Below is a small trained network, with its code and all its weights. Each question gives an input and a target symbol and asks what happens when units are switched off, that is, made to give their printed mean instead of their output.

import numpy as np


def w(rows, s, z=0):
    codes = np.array(rows[::2]) - 128.0
    scale = np.full(codes.shape[1], s)
    scale[-1] = z or s
    return codes * scale


def norm(h):
    return h / np.sqrt((h * h).mean(-1, keepdims=True) + 1e-5)


def f(y):
    return np.maximum(y, 0)


def softmax(a):
    e = np.exp(a - a.max(-1, keepdims=True))
    return e / e.sum(-1, keepdims=True)


def log_softmax(a):
    a = a - a.max(-1, keepdims=True)
    return a - np.log(np.exp(a).sum(-1, keepdims=True))


def net(x, mask):
    ids = ['ΘΛΠΣΨαβγδεζημξτω'.index(c) for c in x.split()]
    T = len(ids)
    res = E[ids] + P[:T]
    r = norm(res)
    for j in range(2):
        rows = slice(3 * j, 3 * j + 3)
        q, k, v = (r @ M[0][rows].T for M in (Q, K, V))
        z = softmax(np.where(np.tri(T) > 0, q @ k.T / 3**0.5, -1e9)) @ v
        o = O[0][rows]
        res = res + np.where(mask[j], z, o[:, -1]) @ o[:, :-1]
    y = f(norm(res) @ A[0][:, :-1].T + A[0][:, -1])
    res = res + np.where(mask[2:26], y, B[0][:, -1]) @ B[0][:, :-1]
    return log_softmax(norm(res)[-1] @ U[:, :-1].T + U[:, -1])


Q, K, V, O, A, B = {}, {}, {}, {}, {}, {}
E = w([
[69,143,181],'Θ',
[153,141,118],'Λ',
[122,99,233],'Π',
[67,150,181],'Σ',
[135,17,153],'Ψ',
[198,160,153],'α',
[225,148,148],'β',
[135,145,124],'γ',
[105,169,133],'δ',
[173,170,234],'ε',
[94,54,175],'ζ',
[67,7,66],'η',
[109,232,99],'μ',
[148,141,119],'ξ',
[39,173,146],'τ',
[145,140,119],'ω',
],0.018)
P = w([
[225,103,33],'0',
[103,148,161],'1',
[114,154,163],'2',
[123,153,163],'3',
[126,160,167],'4',
[129,155,164],'5',
[129,158,167],'6',
[148,6,191],'7',
],0.011)
Q[0] = w([
[75,86,64],'h1',
[117,177,28],'h1',
[142,7,197],'h1',
[229,81,113],'h2',
[153,98,189],'h2',
[131,112,242],'h2',
],0.011)
K[0] = w([
[34,95,173],'h1',
[22,196,87],'h1',
[246,69,242],'h1',
[77,139,138],'h2',
[143,152,51],'h2',
[191,99,3],'h2',
],0.014)
V[0] = w([
[59,209,37],'h1',
[156,123,60],'h1',
[66,194,221],'h1',
[160,97,141],'h2',
[10,175,134],'h2',
[113,107,206],'h2',
],0.012)
O[0] = w([
[71,210,58,147],'h1',
[23,93,42,114],'h1',
[182,60,40,179],'h1',
[208,26,34,120],'h2',
[2,185,60,47],'h2',
[103,31,61,2],'h2',
],0.0069,0.0045)
A[0] = w([
[183,200,207,31],'n1',
[148,93,80,135],'n2',
[86,108,175,131],'n3',
[140,112,150,164],'n4',
[167,83,71,44],'n5',
[154,118,76,71],'n6',
[154,167,168,114],'n7',
[120,125,142,83],'n8',
[128,155,141,65],'n9',
[117,113,96,59],'n10',
[139,151,166,141],'n11',
[76,7,136,137],'n12',
[150,121,149,133],'n13',
[167,141,110,251],'n14',
[154,177,124,168],'n15',
[85,111,138,122],'n16',
[79,169,119,47],'n17',
[139,49,189,223],'n18',
[171,153,91,85],'n19',
[109,106,93,62],'n20',
[139,151,117,22],'n21',
[58,187,145,105],'n22',
[85,94,87,1],'n23',
[146,140,131,191],'n24',
],0.016,0.0025)
B[0] = w([
[144,87,112,255],'n1',
[103,101,104,145],'n2',
[55,107,144,169],'n3',
[115,165,122,172],'n4',
[1,90,125,150],'n5',
[114,84,101,140],'n6',
[171,130,112,199],'n7',
[120,156,118,134],'n8',
[155,107,127,151],'n9',
[163,117,120,130],'n10',
[166,131,95,187],'n11',
[84,141,74,177],'n12',
[97,142,116,174],'n13',
[115,121,76,178],'n14',
[144,114,116,189],'n15',
[130,188,154,146],'n16',
[172,119,176,179],'n17',
[87,181,102,240],'n18',
[150,85,125,155],'n19',
[163,128,106,132],'n20',
[134,153,115,135],'n21',
[113,108,166,216],'n22',
[146,147,106,135],'n23',
[180,99,108,164],'n24',
],0.0095,0.009)
U = w([
[139,179,171,37],'Θ',
[169,154,199,160],'Λ',
[97,36,85,57],'Π',
[120,150,145,23],'Σ',
[112,20,86,193],'Ψ',
[153,151,183,108],'α',
[145,146,84,113],'β',
[192,129,158,64],'γ',
[245,201,225,134],'δ',
[60,66,69,94],'ε',
[96,51,96,22],'ζ',
[188,123,231,140],'η',
[150,175,178,3],'μ',
[229,113,148,216],'ξ',
[57,224,144,223],'τ',
[225,120,146,205],'ω',
],0.012,0.0059)

Each question gives the input, a string of symbols that net reads in full, and the target symbol t.
The units are the heads (3 rows each of Q, K, V and O) and the neurons (one row each of A and B). Each row of codes is followed by its name. A weight is (code - 128) times the scale printed after its matrix; where a second scale follows, it is the last column's (O, A, B and U).
mask holds one flag per unit, heads first, then neurons. A switched-off unit (its flag False) gives its mean, the last column of its rows in O or B, instead of its output. The means were averaged over made-up inputs and are rounded, as every weight is.
A unit's drop is (log p(t) with every unit on - log p(t) with that unit switched off) / (log p(t) with every unit on - log p(t) with every unit switched off).
The circuit of an input: a set's keep is (log p(t) with only the set's units on - log p(t) with every unit switched off) / (log p(t) with every unit on - log p(t) with every unit switched off). Starting from the 12 units with the biggest drops (on a tie, the unit counted first), units are removed one at a time, each time the one whose removal leaves the highest keep (on an exact tie, the one counted first), for as long as the keep stays at least 0.8.
units of the circuit, in order: the units of the circuit, biggest drop first
unit that matters most: the unit with the biggest drop
which heads matter: for each layer, one digit per head in row order, 1 if its drop is at least 0.15 and else 0, layers parted by /
drop when u is switched off: that unit's drop, to one decimal
input Ψ Π ξ, target Ψ: which heads matter -> 01
input τ Ψ Π Ψ α ω, target τ: units of the circuit, in order -> (h1)
input Ψ ε Π γ, target Ψ: which heads matter -> 01
input δ τ Σ τ, target δ: which heads matter -> 00
input τ τ δ ζ, target τ: which heads matter -> 01
input Ψ Λ τ τ, target Ψ: units of the circuit, in order -> (h2 h1 n5)
input Ψ η τ Λ, target Ψ: units of the circuit, in order -> (h2 n5)
input Ψ Θ τ δ, target Ψ: units of the circuit, in order -> (h1 h2 n5)
input τ τ ξ ξ ξ τ Θ τ, target τ: which heads matter -> 00
input τ τ Σ ζ, target τ: which heads matter -> 01
input δ τ β ξ δ, target δ: which heads matter -> 10
input τ ω Θ ω γ γ, target τ: which heads matter -> 11
input τ ξ Π τ ε ξ, target τ: which heads matter -> 11
input δ Ψ Ψ τ τ, target δ: unit that matters most -> h1
input Ψ Ψ τ ω ω, target Ψ: which heads matter -> 01
input Ψ Σ Ψ τ τ α τ, target Ψ: drop when h1 is switched off -> 0.6
input τ ω δ τ ω Λ Ψ, target τ: drop when n23 is switched off -> 0.0
input τ ε γ Ψ τ τ ω, target τ: drop when h2 is switched off -> 0.9
input τ Λ Ψ, target τ: drop when n18 is switched off -> 0.1
input τ ω ω τ ζ τ Λ, target τ: units of the circuit, in order -> (h2)
